Below are the code and all the weights of a small trained network. Each question names an input and a class and asks about switching units off, where a switched-off unit gives its printed mean instead of its output.

import numpy as np


def w(rows, s, z=0):
    codes = np.array(rows[::2]) - 128.0
    scale = np.full(codes.shape[1], s)
    scale[-1] = z or s
    return codes * scale


def norm(h):
    return h / np.sqrt((h * h).mean(-1, keepdims=True) + 1e-5)


def f(y):
    return np.maximum(y, 0)


def log_softmax(a):
    a = a - a.max(-1, keepdims=True)
    return a - np.log(np.exp(a).sum(-1, keepdims=True))


def net(x, mask):
    res = np.array(x, float).reshape(1, 6) / 4 @ E
    u = 0
    for l in range(4):
        y = f(norm(res) @ A[l][:, :-1].T + A[l][:, -1])
        res = res + np.where(mask[u : u + 6], y, B[l][:, -1]) @ B[l][:, :-1]
        u += 6
    return log_softmax(norm(res)[-1] @ U[:, :-1].T + U[:, -1])


A, B = {}, {}
E = w([
[103,120,136,106,201,180,80],'x0',
[88,99,117,97,73,149,169],'x1',
[207,146,119,151,88,149,216],'x2',
[152,73,227,173,144,109,177],'x3',
[67,158,103,162,103,141,197],'x4',
[147,1,78,212,122,144,128],'x5',
],0.0029)
A[0] = w([
[50,134,135,131,97,78,114,44],'L0N1',
[176,127,121,167,146,158,156,3],'L0N2',
[115,117,170,159,145,116,142,85],'L0N3',
[125,254,103,107,87,148,159,111],'L0N4',
[104,99,89,122,116,156,152,87],'L0N5',
[121,162,111,116,130,129,126,69],'L0N6',
],0.0055,0.0016)
B[0] = w([
[148,63,145,178,153,122,170,176],'L0N1',
[140,88,161,160,140,95,158,163],'L0N2',
[83,165,129,128,146,118,162,171],'L0N3',
[94,170,2,64,227,59,106,252],'L0N4',
[115,132,176,126,71,165,147,176],'L0N5',
[120,124,139,133,162,125,127,153],'L0N6',
],0.0048,0.0029)
A[1] = w([
[66,112,110,150,206,160,50,73],'L1N1',
[72,97,90,128,220,160,5,5],'L1N2',
[203,155,152,104,152,81,54,7],'L1N3',
[120,103,86,99,97,187,163,86],'L1N4',
[254,132,66,99,135,122,84,60],'L1N5',
[76,109,105,133,211,185,46,19],'L1N6',
],0.0034,0.0014)
B[1] = w([
[91,232,35,46,150,79,195,231],'L1N1',
[113,239,66,58,189,73,186,253],'L1N2',
[123,42,115,148,6,255,148,179],'L1N3',
[110,129,194,125,105,180,15,165],'L1N4',
[135,67,139,188,236,52,231,187],'L1N5',
[93,232,20,63,135,51,193,219],'L1N6',
],0.0029,0.0024)
A[2] = w([
[126,110,1,134,38,106,110,128],'L2N1',
[137,136,224,67,203,94,53,170],'L2N2',
[54,136,99,169,91,140,171,106],'L2N3',
[107,125,70,130,185,129,22,36],'L2N4',
[136,212,164,100,129,137,183,171],'L2N5',
[98,132,81,123,73,229,124,2],'L2N6',
],0.0049,0.0012)
B[2] = w([
[116,248,163,4,88,183,50,252],'L2N1',
[125,143,60,108,17,247,119,229],'L2N2',
[246,62,127,153,128,173,70,201],'L2N3',
[78,216,48,48,168,86,215,218],'L2N4',
[82,179,43,77,182,114,81,226],'L2N5',
[152,132,220,130,41,150,81,161],'L2N6',
],0.0038,0.0031)
A[3] = w([
[103,2,144,217,103,102,139,141],'L3N1',
[72,138,121,104,175,118,107,121],'L3N2',
[152,186,113,84,133,40,133,254],'L3N3',
[130,129,162,51,89,214,106,125],'L3N4',
[54,82,86,104,164,92,61,195],'L3N5',
[97,115,121,88,96,147,105,81],'L3N6',
],0.004,0.00055)
B[3] = w([
[162,118,80,169,231,112,144,197],'L3N1',
[139,145,80,112,145,108,199,203],'L3N2',
[86,124,88,99,254,119,168,252],'L3N3',
[173,120,40,147,64,183,105,195],'L3N4',
[193,171,66,86,116,133,224,207],'L3N5',
[196,109,114,149,92,147,147,171],'L3N6',
],0.0037,0.0036)
U = w([
[118,147,255,140,133,93,114,51],'0',
[165,116,122,109,7,213,87,140],'1',
[58,117,236,141,123,107,98,43],'2',
[178,23,153,241,160,107,170,174],'3',
[67,122,250,129,106,88,75,2],'4',
[95,211,53,29,179,102,156,180],'5',
],0.0095,0.0064)

Each question gives the input, the list of numbers given to net, and the class t.
The units are the neurons (one row each of A and B). Each row of codes is followed by its name. A weight is (code - 128) times the scale printed after its matrix; where a second scale follows, it is the last column's (A, B and U).
mask holds one flag per neuron, layer by layer. A switched-off neuron (its flag False) gives its mean, the last column of its row in B, instead of its output. The means were averaged over made-up inputs and are rounded, as every weight is.
A unit's drop is (log p(t) with every unit on - log p(t) with that unit switched off) / (log p(t) with every unit on - log p(t) with every unit switched off).
The circuit of an input: a set's keep is (log p(t) with only the set's units on - log p(t) with every unit switched off) / (log p(t) with every unit on - log p(t) with every unit switched off). Starting from the 12 units with the biggest drops (on a tie, the unit counted first), units are removed one at a time, each time the one whose removal leaves the highest keep (on an exact tie, the one counted first), for as long as the keep stays at least 0.8.
circuit, biggest first: the units of the circuit, biggest drop first
unit that matters most: the unit with the biggest drop
k most important neurons: the k neurons with the biggest drops, biggest first
top k neurons in layer l: the k neurons of layer l with the biggest drops, biggest first
drop of u: that unit's drop, to one decimal
input [-7,1,-2,1,3,2], class 3: 2 most important neurons : (L0N4 L0N1)
input [-3,3,8,-1,-1,5], class 1: unit that matters most : L2N1
input [-2,-7,-5,6,8,-2], class 3: circuit, biggest first : (L0N4 L2N1 L0N1 L2N4)
input [7,-5,6,2,-4,-1], class 1: 3 most important neurons : (L0N4 L2N2 L3N3)
input [8,7,-1,7,-4,-1], class 1: circuit, biggest first : (L0N4 L2N2 L3N4)
input [6,1,1,-1,4,4], class 1: 2 most important neurons : (L0N4 L0N5)
input [-8,-7,-4,0,-6,-4], class 1: 2 most important neurons : (L2N2 L1N3)
input [-5,3,5,1,-1,7], class 3: 2 most important neurons : (L0N2 L2N2)
input [-1,4,-2,3,-3,0], class 3: top 3 neurons in layer 1 : (L1N2 L1N1 L1N4)
input [-7,1,-4,5,-5,-6], class 1: top 2 neurons in layer 2 : (L2N2 L2N4)
input [-8,1,8,6,0,-2], class 3: top 2 neurons in layer 3 : (L3N5 L3N2)
input [-6,5,-4,-5,-4,5], class 1: drop of L0N4 : 0.4
input [7,6,2,4,1,3], class 3: drop of L2N1 : 0.3
input [-6,-3,4,-8,5,6], class 1: drop of L2N4 : 0.1
input [-6,8,3,6,-8,-1], class 3: most important neuron : (L2N1)
